Below are the code and all the weights of a small trained network. Each question names an input and a class and asks about switching units off, where a switched-off unit gives its printed mean instead of its output.

import numpy as np


def w(rows, s, z=0):
    codes = np.array(rows[::2]) - 128.0
    scale = np.full(codes.shape[1], s)
    scale[-1] = z or s
    return codes * scale


def f(y):
    return np.maximum(y, 0)


def log_softmax(a):
    a = a - a.max(-1, keepdims=True)
    return a - np.log(np.exp(a).sum(-1, keepdims=True))


def net(x, mask):
    res = np.array(x, float).reshape(1, 8) / 4 @ E
    y = f(res @ A[0][:, :-1].T + A[0][:, -1])
    res = res + np.where(mask, y, B[0][:, -1]) @ B[0][:, :-1]
    return log_softmax(res[-1] @ U[:, :-1].T + U[:, -1])


A, B = {}, {}
E = w([
[198,178,197,81,59,95,55,234,49,200,83],'x0',
[66,142,227,144,73,194,253,242,224,106,44],'x1',
[163,157,78,65,74,108,233,113,194,200,146],'x2',
[136,94,127,112,134,128,132,143,133,125,142],'x3',
[134,128,132,132,125,132,133,128,129,130,134],'x4',
[70,66,52,120,10,222,159,111,17,144,102],'x5',
[136,105,138,126,121,121,137,135,120,125,139],'x6',
[244,190,48,67,191,234,208,123,51,54,159],'x7',
],0.0069)
A[0] = w([
[69,81,69,176,145,124,186,40,211,70,233,77],'neuron 0',
[86,74,27,102,20,161,122,75,68,188,141,85],'neuron 1',
[90,104,93,174,144,130,141,70,167,87,120,1],'neuron 2',
[95,107,95,111,63,47,147,104,205,247,184,109],'neuron 3',
[150,215,47,79,90,69,85,65,121,200,143,181],'neuron 4',
[193,158,103,84,156,111,159,135,79,34,171,111],'neuron 5',
[173,184,141,106,91,113,78,200,80,240,141,1],'neuron 6',
[181,132,130,63,170,35,150,130,238,140,153,105],'neuron 7',
[96,56,124,151,64,197,180,132,82,153,79,79],'neuron 8',
[51,53,197,222,129,94,34,141,101,94,134,117],'neuron 9',
[140,105,46,117,129,51,33,55,65,145,254,25],'neuron 10',
],0.0072,0.0095)
B[0] = w([
[211,94,181,37,52,82,89,137,76,118,46,230],'neuron 0',
[188,164,196,180,219,102,58,112,157,80,156,211],'neuron 1',
[206,149,171,43,50,94,131,113,81,28,51,143],'neuron 2',
[115,216,46,125,122,229,183,77,49,133,159,211],'neuron 3',
[105,93,178,121,120,139,159,138,170,207,142,254],'neuron 4',
[81,190,109,113,101,115,151,127,83,137,173,215],'neuron 5',
[188,133,171,46,45,78,102,58,96,63,17,180],'neuron 6',
[201,115,198,201,179,129,104,93,118,54,165,219],'neuron 7',
[135,150,172,165,207,102,60,153,172,51,166,186],'neuron 8',
[148,200,52,114,92,165,167,115,86,181,199,238],'neuron 9',
[42,90,135,172,79,146,207,192,230,1,100,223],'neuron 10',
],0.0085,0.0087)
U = w([
[140,87,160,45,62,60,76,129,78,112,22,40],'0',
[47,106,164,167,75,164,200,226,248,100,77,47],'1',
[147,156,156,191,206,61,32,106,157,103,160,19],'2',
[119,210,24,82,129,181,170,108,76,127,163,59],'3',
[136,120,81,124,130,180,138,124,100,152,140,200],'4',
[117,78,120,125,137,122,122,141,113,155,124,251],'5',
[117,96,111,122,141,121,117,129,126,152,120,235],'6',
],0.011,0.014)

Each question gives the input, the list of numbers given to net, and the class t.
The units are the neurons (one row each of A and B). Each row of codes is followed by its name. A weight is (code - 128) times the scale printed after its matrix; where a second scale follows, it is the last column's (A, B and U).
mask holds one flag per neuron, in row order. A switched-off neuron (its flag False) gives its mean, the last column of its row in B, instead of its output. The means were averaged over made-up inputs and are rounded, as every weight is.
A unit's drop is (log p(t) with every unit on - log p(t) with that unit switched off) / (log p(t) with every unit on - log p(t) with every unit switched off).
The circuit of an input: a set's keep is (log p(t) with only the set's units on - log p(t) with every unit switched off) / (log p(t) with every unit on - log p(t) with every unit switched off). Starting from all 11 units, units are removed one at a time, each time the one whose removal leaves the highest keep (on an exact tie, the one counted first), for as long as the keep stays at least 0.8.
circuit, biggest first: the units of the circuit, biggest drop first
unit that matters most: the unit with the biggest drop
top k neurons: the k neurons with the biggest drops, biggest first
drop of u: that unit's drop, to one decimal
input [5,5,2,-3,1,-1,2,-4], class 0: top 4 neurons -> (neuron 10; neuron 6; neuron 4; neuron 9)
input [7,-7,8,-7,6,8,3,1], class 2: circuit, biggest first -> (neuron 1)
input [-6,-7,8,-4,0,-6,-4,7], class 4: top 2 neurons -> (neuron 5; neuron 7)
input [4,-5,4,5,-2,4,2,2], class 1: circuit, biggest first -> (neuron 10; neuron 4)
input [-3,5,4,8,0,8,-8,5], class 2: circuit, biggest first -> (neuron 8; neuron 1)
input [-5,7,-8,6,-1,-2,7,2], class 4: top 2 neurons -> (neuron 10; neuron 9)
input [5,-6,3,-6,-4,-1,-7,5], class 1: circuit, biggest first -> (neuron 10; neuron 4)
input [5,-8,8,-5,-2,2,-4,-3], class 1: top 2 neurons -> (neuron 10; neuron 4)
input [0,3,-2,8,6,-4,-1,-4], class 5: top 3 neurons -> (neuron 10; neuron 1; neuron 8)
input [-2,-4,3,3,-8,-7,-5,-8], class 3: top 3 neurons -> (neuron 3; neuron 9; neuron 1)
input [-7,5,8,5,-4,6,-1,-4], class 4: top 2 neurons -> (neuron 3; neuron 6)
input [6,-7,4,-2,4,-5,-6,-3], class 1: top 2 neurons -> (neuron 10; neuron 4)
input [-6,1,-4,-6,3,-6,-3,-5], class 0: top 2 neurons -> (neuron 0; neuron 2)
input [-1,0,1,1,-5,-6,5,4], class 2: unit that matters most -> neuron 7
input [6,0,-3,-2,3,7,4,-7], class 2: circuit, biggest first -> (neuron 1; neuron 8)
input [3,-3,3,-7,2,4,-7,2], class 5: circuit, biggest first -> (neuron 4; neuron 3)
input [-5,-3,5,-4,4,5,1,2], class 0: top 3 neurons -> (neuron 0; neuron 9; neuron 7)
input [-7,-3,-3,6,6,7,-7,-5], class 0: top 3 neurons -> (neuron 0; neuron 2; neuron 7)
input [-8,4,7,-5,-3,5,5,-7], class 0: top 3 neurons -> (neuron 0; neuron 2; neuron 9)
input [-8,2,5,5,-7,-5,-1,-8], class 0: unit that matters most -> neuron 0
input [4,5,-6,3,7,7,1,-3], class 2: top 2 neurons -> (neuron 8; neuron 10)
input [-4,-6,6,-4,-5,8,-5,-5], class 2: top 2 neurons -> (neuron 1; neuron 8)
input [4,0,7,6,-7,-5,4,-2], class 4: top 2 neurons -> (neuron 3; neuron 1)
input [-5,3,-2,3,-6,-4,-2,-2], class 6: drop of neuron 10 -> 0.6
input [6,-3,4,-2,3,-4,3,-7], class 3: drop of neuron 8 -> 0.0
input [-5,5,3,5,-3,-7,-4,-4], class 2: drop of neuron 10 -> 0.2
input [3,2,4,0,6,-6,-4,5], class 2: circuit, biggest first -> (neuron 7)
input [-2,-8,-8,-8,2,4,-2,-3], class 1: drop of neuron 10 -> 1.2
input [-4,-1,0,6,2,7,1,4], class 2: circuit, biggest first -> (neuron 1; neuron 8)
